Below is a small trained network, with its code and all its weights. Each question gives an input and a target symbol and asks what happens when units are switched off, that is, made to give their printed mean instead of their output.

import numpy as np


def w(rows, s, z=0):
    codes = np.array(rows[::2]) - 128.0
    scale = np.full(codes.shape[1], s)
    scale[-1] = z or s
    return codes * scale


def f(y):
    return y / 2 * (1 + np.tanh(0.7978845608 * (y + 0.044715 * y**3)))


def softmax(a):
    e = np.exp(a - a.max(-1, keepdims=True))
    return e / e.sum(-1, keepdims=True)


def log_softmax(a):
    a = a - a.max(-1, keepdims=True)
    return a - np.log(np.exp(a).sum(-1, keepdims=True))


def net(x, mask):
    ids = ['βγδεζηθλξστφψ'.index(c) for c in x.split()]
    T = len(ids)
    res = E[ids] + P[:T]
    r = res
    for j in range(3):
        rows = slice(4 * j, 4 * j + 4)
        q, k, v = (r @ M[0][rows].T for M in (Q, K, V))
        z = softmax(np.where(np.tri(T) > 0, q @ k.T / 4**0.5, -1e9)) @ v
        o = O[0][rows]
        res = res + np.where(mask[j], z, o[:, -1]) @ o[:, :-1]
    y = f(res @ A[0][:, :-1].T + A[0][:, -1])
    res = res + np.where(mask[3:15], y, B[0][:, -1]) @ B[0][:, :-1]
    return log_softmax(res[-1] @ U[:, :-1].T + U[:, -1])


Q, K, V, O, A, B = {}, {}, {}, {}, {}, {}
E = w([
[221,91,152],'β',
[116,174,102],'γ',
[179,139,154],'δ',
[130,203,32],'ε',
[157,150,148],'ζ',
[114,193,102],'η',
[187,184,112],'θ',
[149,112,137],'λ',
[180,88,150],'ξ',
[214,156,165],'σ',
[188,166,144],'τ',
[205,186,110],'φ',
[34,140,248],'ψ',
],0.017)
P = w([
[103,1,186],'0',
[189,188,185],'1',
[177,201,192],'2',
[195,180,189],'3',
[189,192,194],'4',
[182,191,189],'5',
[194,181,191],'6',
[186,189,191],'7',
[199,181,191],'8',
[202,187,197],'9',
[211,188,204],'10',
],0.0084)
Q[0] = w([
[124,150,106],'h0',
[34,79,115],'h0',
[146,190,84],'h0',
[79,175,64],'h0',
[133,147,50],'h1',
[185,164,62],'h1',
[138,122,130],'h1',
[207,202,90],'h1',
[2,36,99],'h2',
[109,161,230],'h2',
[198,160,169],'h2',
[89,113,123],'h2',
],0.016)
K[0] = w([
[144,125,112],'h0',
[165,210,122],'h0',
[151,95,95],'h0',
[186,150,77],'h0',
[85,174,161],'h1',
[74,140,209],'h1',
[125,131,145],'h1',
[84,77,189],'h1',
[226,249,121],'h2',
[103,189,250],'h2',
[66,79,137],'h2',
[158,166,139],'h2',
],0.018)
V[0] = w([
[124,107,119],'h0',
[168,162,74],'h0',
[152,138,78],'h0',
[178,192,78],'h0',
[133,120,93],'h1',
[239,124,87],'h1',
[153,63,57],'h1',
[88,133,185],'h1',
[9,106,113],'h2',
[60,60,145],'h2',
[147,142,62],'h2',
[107,184,37],'h2',
],0.013)
O[0] = w([
[108,126,129,132],'h0',
[150,176,150,87],'h0',
[130,159,156,96],'h0',
[179,184,156,77],'h0',
[93,124,102,103],'h1',
[114,170,55,170],'h1',
[86,103,87,108],'h1',
[182,117,186,149],'h1',
[27,112,172,88],'h2',
[2,145,97,166],'h2',
[148,163,172,70],'h2',
[176,132,235,6],'h2',
],0.015,0.013)
A[0] = w([
[61,124,23,210],'n0',
[216,192,55,242],'n1',
[138,184,75,82],'n2',
[61,144,86,3],'n3',
[30,117,144,24],'n4',
[159,186,71,41],'n5',
[16,89,104,189],'n6',
[253,113,169,200],'n7',
[76,85,75,25],'n8',
[205,146,156,81],'n9',
[239,147,80,149],'n10',
[247,168,190,59],'n11',
],0.007,0.0054)
B[0] = w([
[79,129,218,254],'n0',
[25,137,204,210],'n1',
[181,66,122,168],'n2',
[227,103,91,169],'n3',
[223,137,167,149],'n4',
[246,37,66,167],'n5',
[95,213,75,206],'n6',
[169,204,146,158],'n7',
[221,97,116,187],'n8',
[141,79,63,143],'n9',
[166,120,202,179],'n10',
[77,109,62,154],'n11',
],0.012,0.03)
U = w([
[133,2,91,69],'β',
[48,184,169,253],'γ',
[27,64,154,133],'δ',
[131,242,168,116],'ε',
[26,105,153,114],'ζ',
[68,178,174,161],'η',
[182,156,130,90],'θ',
[110,176,73,122],'λ',
[149,94,11,186],'ξ',
[122,90,178,114],'σ',
[102,129,196,131],'τ',
[215,145,112,74],'φ',
[166,225,77,43],'ψ',
],0.0086,0.0056)

Each question gives the input, a string of symbols that net reads in full, and the target symbol t.
The units are the heads (4 rows each of Q, K, V and O) and the neurons (one row each of A and B). Each row of codes is followed by its name. A weight is (code - 128) times the scale printed after its matrix; where a second scale follows, it is the last column's (O, A, B and U).
mask holds one flag per unit, heads first, then neurons. A switched-off unit (its flag False) gives its mean, the last column of its rows in O or B, instead of its output. The means were averaged over made-up inputs and are rounded, as every weight is.
A unit's drop is (log p(t) with every unit on - log p(t) with that unit switched off) / (log p(t) with every unit on - log p(t) with every unit switched off).
The circuit of an input: a set's keep is (log p(t) with only the set's units on - log p(t) with every unit switched off) / (log p(t) with every unit on - log p(t) with every unit switched off). Starting from the 12 units with the biggest drops (on a tie, the unit counted first), units are removed one at a time, each time the one whose removal leaves the highest keep (on an exact tie, the one counted first), for as long as the keep stays at least 0.8.
units of the circuit, in order: the units of the circuit, biggest drop first
unit that matters most: the unit with the biggest drop
k most important neurons: the k neurons with the biggest drops, biggest first
heads that matter: for each layer, one digit per head in row order, 1 if its drop is at least 0.15 and else 0, layers parted by /
input ε ξ τ ε τ γ ξ, target ε: units of the circuit, in order : (h2, n7)
input β τ ξ λ, target β: heads that matter : 011
input γ β δ β, target γ: unit that matters most : n5
input β ξ ξ τ, target β: 3 most important neurons : (n5, n2, n0)
input ξ σ ξ β ξ φ ξ δ φ γ σ, target ξ: units of the circuit, in order : (h2, n1, h0)
input σ η ζ ξ γ β ξ λ γ λ, target σ: units of the circuit, in order : (n1, h2, n6)
input δ φ β ε φ φ λ τ β ξ, target δ: units of the circuit, in order : (n7, n3)
input ε β θ ε ξ ε λ, target ε: heads that matter : 101
input ξ λ β θ τ φ ξ σ ε δ τ, target ξ: heads that matter : 111
input σ ξ β, target σ: 4 most important neurons : (n1, n6, n10, n5)
input γ γ ξ, target γ: units of the circuit, in order : (n5, h2)
input ψ ξ β ξ ε γ ξ γ ξ ξ ξ, target ξ: heads that matter : 111
input ξ φ ξ θ δ, target ξ: 2 most important neurons : (n1, n3)
input γ β φ ξ η β ξ φ τ ξ δ, target γ: units of the circuit, in order : (h2, n5)
input σ τ β φ γ θ δ ξ β ξ, target σ: unit that matters most : n1
input β δ γ δ σ σ, target β: 2 most important neurons : (n5, n2)
input φ ξ ξ ζ θ, target φ: 4 most important neurons : (n0, n5, n7, n10)
input φ ξ λ, target φ: heads that matter : 101
input γ ξ ξ σ δ β, target γ: 2 most important neurons : (n5, n8)
input δ θ ε γ φ γ, target δ: 3 most important neurons : (n7, n6, n1)
input β τ ε φ ξ σ ξ γ ξ β, target β: 4 most important neurons : (n5, n2, n8, n7)
input β β τ δ λ λ β φ, target β: most important neuron : (n5)
input δ β γ θ θ φ β β ξ, target δ: 4 most important neurons : (n0, n1, n4, n7)
input ε ε β ψ ξ β, target β: heads that matter : 111
